Below are the code and all the weights of a small trained network. Each question names an input and a class and asks about switching units off, where a switched-off unit gives its printed mean instead of its output.

import numpy as np


def w(rows, s, z=0):
    codes = np.array(rows[::2]) - 128.0
    scale = np.full(codes.shape[1], s)
    scale[-1] = z or s
    return codes * scale


def f(y):
    return np.maximum(y, 0)


def log_softmax(a):
    a = a - a.max(-1, keepdims=True)
    return a - np.log(np.exp(a).sum(-1, keepdims=True))


def net(x, mask):
    res = np.array(x, float).reshape(1, 5) / 4 @ E
    y = f(res @ A[0][:, :-1].T + A[0][:, -1])
    res = res + np.where(mask, y, B[0][:, -1]) @ B[0][:, :-1]
    return log_softmax(res[-1] @ U[:, :-1].T + U[:, -1])


A, B = {}, {}
E = w([
[82,55,26,67,169,201,163],'x0',
[129,125,131,126,129,133,124],'x1',
[122,125,130,134,123,128,133],'x2',
[204,35,132,68,40,92,253],'x3',
[129,128,127,126,131,127,123],'x4',
],0.0076)
A[0] = w([
[31,200,112,196,222,182,41,4],'N0',
[69,98,39,87,175,202,138,174],'N1',
[53,79,29,85,182,226,132,157],'N2',
[61,92,41,73,174,211,127,174],'N3',
[75,89,45,89,183,197,130,146],'N4',
[53,170,116,168,183,156,38,47],'N5',
[15,212,108,193,224,194,44,1],'N6',
[158,209,254,213,112,73,71,182],'N7',
[86,156,104,161,155,134,70,42],'N8',
[153,167,159,143,136,74,97,143],'N9',
],0.0047,0.00061)
B[0] = w([
[192,21,49,22,62,227,205,246],'N0',
[58,221,196,207,195,22,36,208],'N1',
[98,221,207,211,187,38,54,224],'N2',
[67,225,204,213,179,48,45,213],'N3',
[81,200,205,196,185,48,72,204],'N4',
[190,59,65,42,57,205,206,216],'N5',
[212,32,30,9,57,234,236,253],'N6',
[53,232,198,255,200,30,44,238],'N7',
[134,79,99,62,137,200,149,180],'N8',
[129,155,146,190,118,94,116,171],'N9',
],0.0043,0.0064)
U = w([
[77,225,188,225,181,81,17,254],'0',
[198,30,73,31,88,181,254,2],'1',
],0.0081,0.00036)

Each question gives the input, the list of numbers given to net, and the class t.
The units are the neurons (one row each of A and B). Each row of codes is followed by its name. A weight is (code - 128) times the scale printed after its matrix; where a second scale follows, it is the last column's (A, B and U).
mask holds one flag per neuron, in row order. A switched-off neuron (its flag False) gives its mean, the last column of its row in B, instead of its output. The means were averaged over made-up inputs and are rounded, as every weight is.
A unit's drop is (log p(t) with every unit on - log p(t) with that unit switched off) / (log p(t) with every unit on - log p(t) with every unit switched off).
The circuit of an input: a set's keep is (log p(t) with only the set's units on - log p(t) with every unit switched off) / (log p(t) with every unit on - log p(t) with every unit switched off). Starting from all 10 units, units are removed one at a time, each time the one whose removal leaves the highest keep (on an exact tie, the one counted first), for as long as the keep stays at least 0.8.
circuit, biggest first: the units of the circuit, biggest drop first
unit that matters most: the unit with the biggest drop
top k neurons: the k neurons with the biggest drops, biggest first
drop of u: that unit's drop, to one decimal
input [2,0,2,2,6], class 0: unit that matters most => N6
input [-6,-4,0,6,-7], class 0: top 2 neurons => (N6 N0)
input [3,-2,-3,-5,4], class 1: circuit, biggest first => (N6 N0)
input [4,-1,1,-8,-4], class 1: top 2 neurons => (N6 N0)
input [3,1,-8,-8,1], class 1: top 2 neurons => (N6 N0)
input [-5,2,2,-8,0], class 1: circuit, biggest first => (N6 N0)
input [5,3,-3,-7,-3], class 1: top 3 neurons => (N6 N0 N5)
input [2,-2,-6,2,6], class 0: top 3 neurons => (N6 N0 N5)
input [3,4,-8,2,1], class 0: top 3 neurons => (N6 N0 N5)
input [1,8,-4,-4,-3], class 1: drop of N6 => 0.1
input [3,7,-5,1,5], class 0: drop of N6 => 0.1
input [3,6,-2,-8,-5], class 1: drop of N6 => 0.2
